Each row is followed by its class.
[-209    3  254  119  -53  -51  -33  -13 -541  -14  155 -133 -229 -195
  -11  -52  -38  -51 -186   40  126 -282  137 -177   22  157  -76 -222
   -5  -61  132  242  -60   75  294  -96 -169   19]	F
[ 237 -111   47  113  138 -126  147 -251   62  153  -44  114  -41 -168
  -43  120  -45  133   23  -32  100   14    2   16  -89  213 -133  -17
  140  -45 -182  122 -113  183   43   -1  100   64]	F
[-329  254  337 -426 -151   66  -45  323  -48 -106   99   64   28   67
  -83  191   -2  109 -424  -51  -82 -162   -5  169  -10 -290   63  -83
  -73  -81   70 -213  112 -212   92  -32 -178  -23]	Z
[ 428  271  206  146  102  321 -164  -22  153  254   -9 -154  239   22
 -158 -136   37   76 -338  -99  280 -287 -298  359  217  141  180  287
   -6   97 -449 -146 -199  -70 -253 -338  216  185]	B
[-262  -26  299  144 -157  188 -446  335  125 -135  305  -57  -49  281
  -20 -372 -553 -226  182  209 -224 -274  260 -202  234 -278  124 -185
 -204  118  467  -67 -145    9  -86   63   30  -85]	K
[ -88 -102  318   69  -47  128  -20  -85 -402   93  175  -69 -120 -315
 -209  112 -130   97  -89 -166  262  -79  -40  163  151  268 -266 -118
  151 -162   90  237 -229   29  289  -99  -43  215]	R
[-346 -179    1  208 -372 -205  -32 -450 -173  -44  313   -6  -36 -478
 -244 -616 -203 -508 -139  -33 -419  -42  -16 -304  342   48   58 -121
 -115 -130  450  539  -24 -280   76  246 -216  -41]	Z
[ 165  -16   62  -78  117  -52   71  -62  124  184 -127   84   -8   20
   58  148 -117  158  -14   68   58   10   -3   46 -133    8  -26   50
   91   44 -139  -30  -24   54  -14   42   62   12]	L
[  29  -74  -27  -32   72 -150  -71  -93 -170  177  -54  166   44 -206
 -196 -105  170  -19 -166  -97   37  -71   -5 -146   39   27  -95 -172
  -45 -135 -102  202   62  153  264  -51 -159  -32]	R
[-181 -202  128 -141  119  -17   -7 -114  -57  148  -96  117    5  -40
   46  219    9   34    3   88  134  -66  -27  129 -128  182   74    8
  -48  199 -170   97    7  204  123 -306 -161 -132]	M
[ -38 -202   41 -190   49 -263 -328 -182 -752   48   77  -39 -132 -557
 -247  -41  196  -79   65 -438  424 -281  106  220   65  290 -273 -245
  270   33  -83  299 -100 -330  401  -59 -157  102]	V
[ -11   49   -5  103 -129    4  -92  -89 -175  182   57  -47 -118  194
  -52 -899 -359 -111 -154 -136 -117 -456  -14  284  261 -101  490   12
   56  463  163   73  -26 -194   49 -199 -264 -337]	R
[ 372  -47  146  691 -179  157 -516   -9 -121  108  151 -329  206   39
 -385 -725 -302  140  154    4 -102 -145 -291  -75  204   78   56  144
   44 -280 -347  205 -175  -46 -156  -81  402 -153]	H
[  32   33  291  -73   26  385 -249  117   -3  125   16  -56  148  148
 -418 -233 -181  132  -43  -98   -4 -218  -79  212  252  201  312  263
 -101  217   16  209 -146 -159 -205 -246  -53 -258]	M
[ -99  -63  112 -203  213  -28   -8   71 -198   16 -134  -44  -20 -112
   17  306   40  157  -81   74  204  -89   56  281 -227  145  -29  -10
   73  224 -172   36  -58  -34  135 -200 -181   10]	B
[-138   -6  105 -293   92  -27  161    2  -72    5  -64   82  -70   54
   15  174  -45   53 -217   16   43 -189   89  125  -93  108   55  -50
  -50  249  -23   -3    8  -24  154 -283 -232  -20]	R
[ -56 -108   98 -166   81  -92  219  -14 -112  -13  -48  -13  -15  -95
   14  254  -98  142 -119  143   47  -89   -5  116 -154   57   85 -118
 -153  331  -60   43   84  235  161 -158 -462  -23]	M
[-200 -147  129 -124 -158  -81 -218  244   26  -21  195 -106   -6 -392
 -184 -103 -208 -128  -74 -140    7 -135  -75  -82   36  239 -166   50
  173   27  214  162 -162  -30   30  258  -34  -15]	H
[-132  -59   55  -90  -81 -105 -291  283 -622 -237  121 -169  -10   29
 -273 -101  154   52  170 -107 -127 -368  115  -73  125   69  103 -133
  -33    8  258  278  -21 -336  188 -150 -169 -188]	H
[ 177  -11   58   74   92  -97   92 -216  -20   79    0   94  -79  -17
   53   14  -23   39   30  -98   55  -37   14    6  -53  134  -58   54
  162  -22 -104   19  -44   55  -37  -24  143   28]	M
[ 206  -94   59  -51   74  -39  -21 -251  -48  142 -121  160 -109  -32
   50   91 -138  151  118   31  -49    4   44  111 -132  196  -40   15
   47  -39  -92  111  -76   39   35   97   40   71]	V
[  99  -47  141   -2   87  -84  130 -270  -95  160    6   98  -79 -104
  -21  156 -132   72   18   42   20    5   79   20  -65  230    4  -43
  135  -15  -65   85  -56  112   81  -72  -10   82]	V
[ 203 -102  223   31   98  -17  -24 -178   48  202  -46   52  -99 -133
   65   21 -149  111  101  -35  182   -4    6  142 -106  164 -136  -45
  178  -24 -189   59  -88  137   15  101  121   87]	L
[ 137  -36  198  -90   55  -22    1 -256   12  214  -60  165 -137   83
   63  -59 -161   90   25  -66   90 -116   94   68  -65  218  -28  -22
  210   63 -161  -73 -109   92   -8    3  107  -30]	M
[-238   -3   96    6  -89  -49 -325  269 -579  -87  193 -107 -203 -285
 -246 -590  331 -328 -139 -348  259 -338  143 -122  117  103 -236 -221
  -26 -249   26  133 -119   -8  284   62  -58  -76]	V
[-136  -35  177   53 -354  579 -409   36  -77  147  116  149  -97  107
 -571 -638 -192  -85 -110  -99 -300 -197   64  -98  426   93  192  223
 -335 -154  194  239 -185  -69 -127  149  149 -113]	H
[ 394  281 -241  288 -218  135 -345  -47 -462 -155 -161 -302 -140  558
 -102 -847 -157  429 -192  -40 -358 -272 -143  465  -14   20  120  176
 -280   97 -202 -539 -131 -252 -214  207 -240 -154]	L
[  49   19  241  -22  225  -77  -32  -49 -582 -149  191   76 -112 -359
 -231   90   -3 -125  -10 -371  158  -85  194  -22   89  119 -113   26
   28 -228   31  294  -75 -180  231 -115   43  270]	M
[ 234   71  181   98  141 -141   87 -219  -20  131    0   12  -89  -25
  -13   28  -82  165  -32  -15   49    5   12   88  -61  180  -85   -9
  181    0 -187    9  -54   80  -36  -32   83   63]	F
[ 223   80   56   72  130  -73   78 -141  -83   57  -14   -2  -71   55
   -1    4  -47   78   37  -38   62 -135   25   19  -76  138  -69  -67
   89   25 -140  -11  -87   22  -25 -104   17  -19]	V
[ 181  109  -82  477  -94   74  110   45  274  -48  106 -201  302  205
 -242 -308 -202   40 -148  440 -571  -42 -287 -557  148  -19  319  181
 -262  -37  366  361  -29  -22 -271  -22  -41 -213]	M
[  32  111  491  -96  -97   14 -247  240  -37 -229  180 -163   -1  -48
 -154   97 -388  124  176 -138   34  -68  -40   59  229 -203 -256  -80
 -318  -95 -189  145 -147   29   21 -110  -19   99]	M
[ 247   77  189   17   86  -78   86 -195   39   51   27    7 -116   45
   85   81 -113  114   92   35   60  -28   69   21  -88  164   -3  -39
   89  113  -77  -27  -64   51   -3  -34   90  105]	H
[ 101   59   37  208 -267   75 -166  119 -152  -22   82 -217   -6  -33
 -114  -73  -99   91  -31  -91  195  -89 -193 -187  225   54 -284  -59
 -175 -164 -170  -28 -205  129   -3  207   65  -48]	R
[ 159  -74  111    5  144  -52    6 -119   15  172  -95   68  -32  -64
   17   96  -74  159   33   38   24   27  -36   97 -115  112  -45   53
  130   52 -139   98  -54   64   28   -9   45   44]	R
[ 212   52   49 -194  149  -73   46 -123   27   84 -123  123   -5   52
   42  221 -193  164   48  -11   47   -6   83  153 -100   27  -19  -39
   74   48  -78  -53   20 -110   37  -19   24  116]	Z
[  82   35   71   22  127  -90  176 -129  -23    1  -22   20 -148   31
    1  155 -142  117   51  110  -92  -45   44  -41  -65  102 -127  -83
  -39  109   26   35  -88  112  -18  -52  -70   68]	V
[  87  223  468  182 -130  169 -152 -399 -101  -31  338 -247  -94 -115
 -444 -305 -345 -130  126  253 -218  175   -5  -57   46  271   32  150
 -327    9  -86  433 -240 -257 -179  -80  -73  106]	B
[ 110   53  102  -27  140 -159   70 -128  -87    8    0   33  -54  -74
   20   99 -139   21   39    5  -12  -29  159   58  -63  -11  -21  -33
   79   61  -42   59  -83  -72   37  -73  -50   73]	M
[-206  -48   92 -240  -36 -117    1   49   43   -8  -34   21   -7  -56
   19  124 -126  -41    6  126  -59  -38  128   57  -76   28  100  -85
  -83  155  -57   33  -85   40  160 -161 -255  -70]	L
[-146  105  251 -311   82   50  168   62   17  -10  -31  -13  -78  115
   13  225  136  125 -291  125  138 -138   39  164 -196   88   -3 -107
 -123  256 -122 -224   25   80   67 -227 -270   -3]	L
[ -11   11 -119 -148   80  -57  198   10   -8   77 -198   23   25  152
   19   82   -3  100  -82  101   32 -178   38  -84  -37  -13   66  -66
 -102  140  -28   85   63   54   71 -245 -127 -183]	M
[ -10   59 -112 -126   96   29  122   69 -133  -83 -188 -162   99  212
  -57   66   61  240 -163  160  -38  -80  -64   52 -187   41  200    5
 -141  191  -70  -26  209 -144    4 -192 -213 -162]	K
[ 293   39   56  124  196 -155  103 -176  -72   -5  -14   -4  -94 -111
   17  120 -109  142   79   23    1   -3   74   -7 -130   67 -127  -75
   48   54   -6  135  -60   24   77   -7  -28  150]	H
[-151  -76  169 -308   78   21   88  -22 -128  247 -161   35   68 -263
  -68  123  -86  173   -6 -152   98  -75 -215  145   53  -23  150  -23
  -92  -17  -52  230  179  274  228 -196 -320 -113]	L
[  50  190  238   14 -198   77 -262 -512  160  228  -18  -35  188  266
 -179  -64 -444   75  -55  390 -278  204 -172  -72  -29  514  247  168
 -237 -237 -524 -150   28  -29 -250 -187  216  -47]	L
[-109   27   89  -25   40   99  240  101 -138  -46  -26 -114 -106    2
  -93  151   46  124 -151   60  109 -171    7   30  -82  144  -55 -114
  -28  161  -27   -2  -18  120   30 -143 -170  -62]	Z
[  20  -32  347   42 -446  227 -161   51  328  247  234  -20   11  187
   -8 -445 -512  -15  -28   10  -79 -292 -452   41  300  140  183  -40
  -43  -10   28  -49   22  339 -113   54  109  -72]	Z
[ 220   92  110   30  -43 -102  140   36 -191  205  -13 -107 -112  105
 -348 -570  196  314 -356 -166  232 -170 -230  -88   65  246   -4   49
 -106   28 -231  -59  202  391   73   18   39 -234]	H
[ 234   95  108   35  187  -86  126 -146   63  119  -57   17  -28   27
  -26  156 -177  185   29   91  -70   21   -9   45 -113  129   27   27
   84    6  -86   51    0   60  -77  -38   66   85]	K
[ 141 -162  172  327  -38  395 -518  151  -15   45 -114 -153   56 -324
   72 -272 -292  -45  278 -208  196 -127   94  137  278  -18    2  -31
   -4  -99  -69  109 -463  107 -101  455   81    9]	K
[-195 -134   53  -93  -67   41   28  -78 -138   -8 -101  -37  -54  -87
   57   68  -32   50   57  128   -4  -68  145  -94 -142   73   40 -117
 -109   32   24  111  -29  111  123    5 -227 -184]	V
[ 211  -10  125   76  170  -43   92 -272   86   99  -13  111  -45  -33
   -4  177 -221  135  133  125 -102   20   55   91  -98  115   29   -2
   42    8  -11  156  -30   13  -58  -65   91  126]	F
[-128   -9  -91 -136  100 -168  168   31  -50  -93  -82  -24   13  -56
   50  239  -73   55  -78  197 -124  -80  136   46 -138  -32  126 -154
  -91  266   87   32   50   16  127 -155 -402  -42]	F
[ 127  178  218  107  153   44 -111  139 -229  -36  169 -200   40  -79
 -166   58   13  -96   40 -107   22 -189 -125  -86  275  237 -171 -109
   34 -116  127  181 -124  -81  -76 -146   14  214]	R
[ -74   10  243 -258   82 -276 -308  142 -373  -47   41   65   32 -185
   35  -13  221  -81 -201 -238  308  -70   29  193   58 -103 -146 -169
  -29 -145 -108   17   26 -240  341   37  -80   94]	Z
[ 346  104 -401   57 -114  108 -229  -83 -263 -220  -14  -93  140  100
 -302 -443 -430   82    2 -314 -258 -373 -145   80  188   76  154  164
 -270  -42  134   80   10 -503  -86  -37  -28   -5]	R
[ 115  -96   76   25  119 -157    8 -212  -91  120  -92  102 -141 -111
   44   82 -142  153  115   11   21   17  142   68 -104   63 -102  -30
  103   84  -41  147 -149   39  117   63  -31  -13]	R
[-190  -65  -37 -184   21 -119   38   47 -148  -40  -90  -61  -37   11
   34   -9    6  -10  -45   49   26 -157   60    4  -77  118   -8 -152
  -28  183  -89  -19   20  122  152 -187 -279 -113]	B
[ -40 -139  532  297  -99   70 -102 -151  123  219  501  115  139 -406
 -552 -451 -378 -435   57   62 -164 -155   59  -98  404  269  552  -18
   85  -83   89  673   13   56  -91 -213  270   16]	M
[-180 -201   57 -126    7    2 -158  -75  -27  125 -103  113  -17 -129
   23  -17   52  -76   57   44  -13   48   45  135 -105    2   -8  -90
  -43  100  -88  140   29  104  125  -10 -287 -118]	Z
[ -89 -147  302  -77  -85   37 -149  -75 -409 -137  191  116  -18    1
 -136  -43 -202   13  -37  -94  -46 -165   39  -90   55   43  174   42
 -186 -208   71  405   96 -232  347 -313   60   61]	F
[ 101  220   68 -203  265 -242    4  336 -352 -192   21 -172   95 -381
 -148  219  -14  -96 -146 -318  183 -214   86  138  218  -34 -173 -241
  -39  -51   47  295    4 -193  256 -235 -337  249]	Z
[ -91  157   78  124 -100   89 -376  226  220  133   68 -105  252  359
 -231 -692  -80 -181  -36  -41 -193 -350  -80   11  460  129  374   -2
   75  -63   12 -142   -9 -100 -384 -172  290 -382]	F
[-434 -124  238  -42   67 -179  -13  185 -457 -140  240  126 -194 -179
 -154  -12  211 -320  -29 -102 -102  -95  271  -79  277  -51  -71 -288
  -96   50  374  332 -110  118  390 -219 -447   34]	Z
[ 137  125   59 -168  175    8  139  -94   -1  126 -171   33  -25   -5
   53  130  -83  111  -90   -6  155  -97   91   60  -85  128  -21  -86
  124   53 -180  -80  -44   32   21  -48    3   70]	B
[ 144  -22   53   68  159   44  144 -202   71  169  -99   91  -86   16
   36   24  -65   49   -7   30  -16    8   16  -25  -86  193  -22   -4
   85   -4  -54  111  -48  174    4  -56    8   59]	K
[-208   64  103 -246  -12  -71  108  145  -62  -10    4  -93  -54   96
   35  -53  111   10 -223   97   80 -217   81  103 -100  -44   15 -255
    3  216  -15 -169   70   49  163 -239 -325  -74]	F
[-336   -1  321  102    0  -20 -114  230 -524 -128  350 -220 -362 -193
 -146  -90  -79  -64   51 -184  230 -339 -103  -51  181  267 -264 -255
  105   13  228  -90  -21  238   95   12  147  220]	K
[ -29 -227  398  404 -181  591   52  -24 -172  -29  252  -37 -338 -170
 -311 -540 -147 -273  122 -202   56 -471  143 -468  249  245  -53   88
 -225 -115  193  675 -474  178  -28    2  187 -134]	L
[-141  -13   86 -131   83  -38  101   49  -67  -27   12    5  -24  -67
   27  177   -2  -20  -39  105   30 -131   93   20 -120  -76   52 -212
  -65  212   95  119   35   21  198 -220 -324  -51]	H
[-251  -63  -52 -364  106 -121   16  200  -60  -62  -96  142  -10   80
  -47  225   58   47 -206   85   31 -132  133  138 -163  -25  -46  -87
 -125  223  -19  -77   34   -1  176 -183 -281  -96]	B
[ 121   14  181   24  146  -55   85 -132   49   66   18   71  -88   74
  -40   38 -221  109   34   79    0  -64   71  -61  -57  127  -45  -10
   92   87  -77   14  -82   86  -33  -76  146   54]	B
[-269 -226  635 -126 -143  414 -624  -13    0   58  234 -143    3 -316
 -102 -340 -502 -159  132   95  -39  -58   44  489    3  -70  166  206
  -92   84    3   77 -116 -278 -102   39   86  285]	F
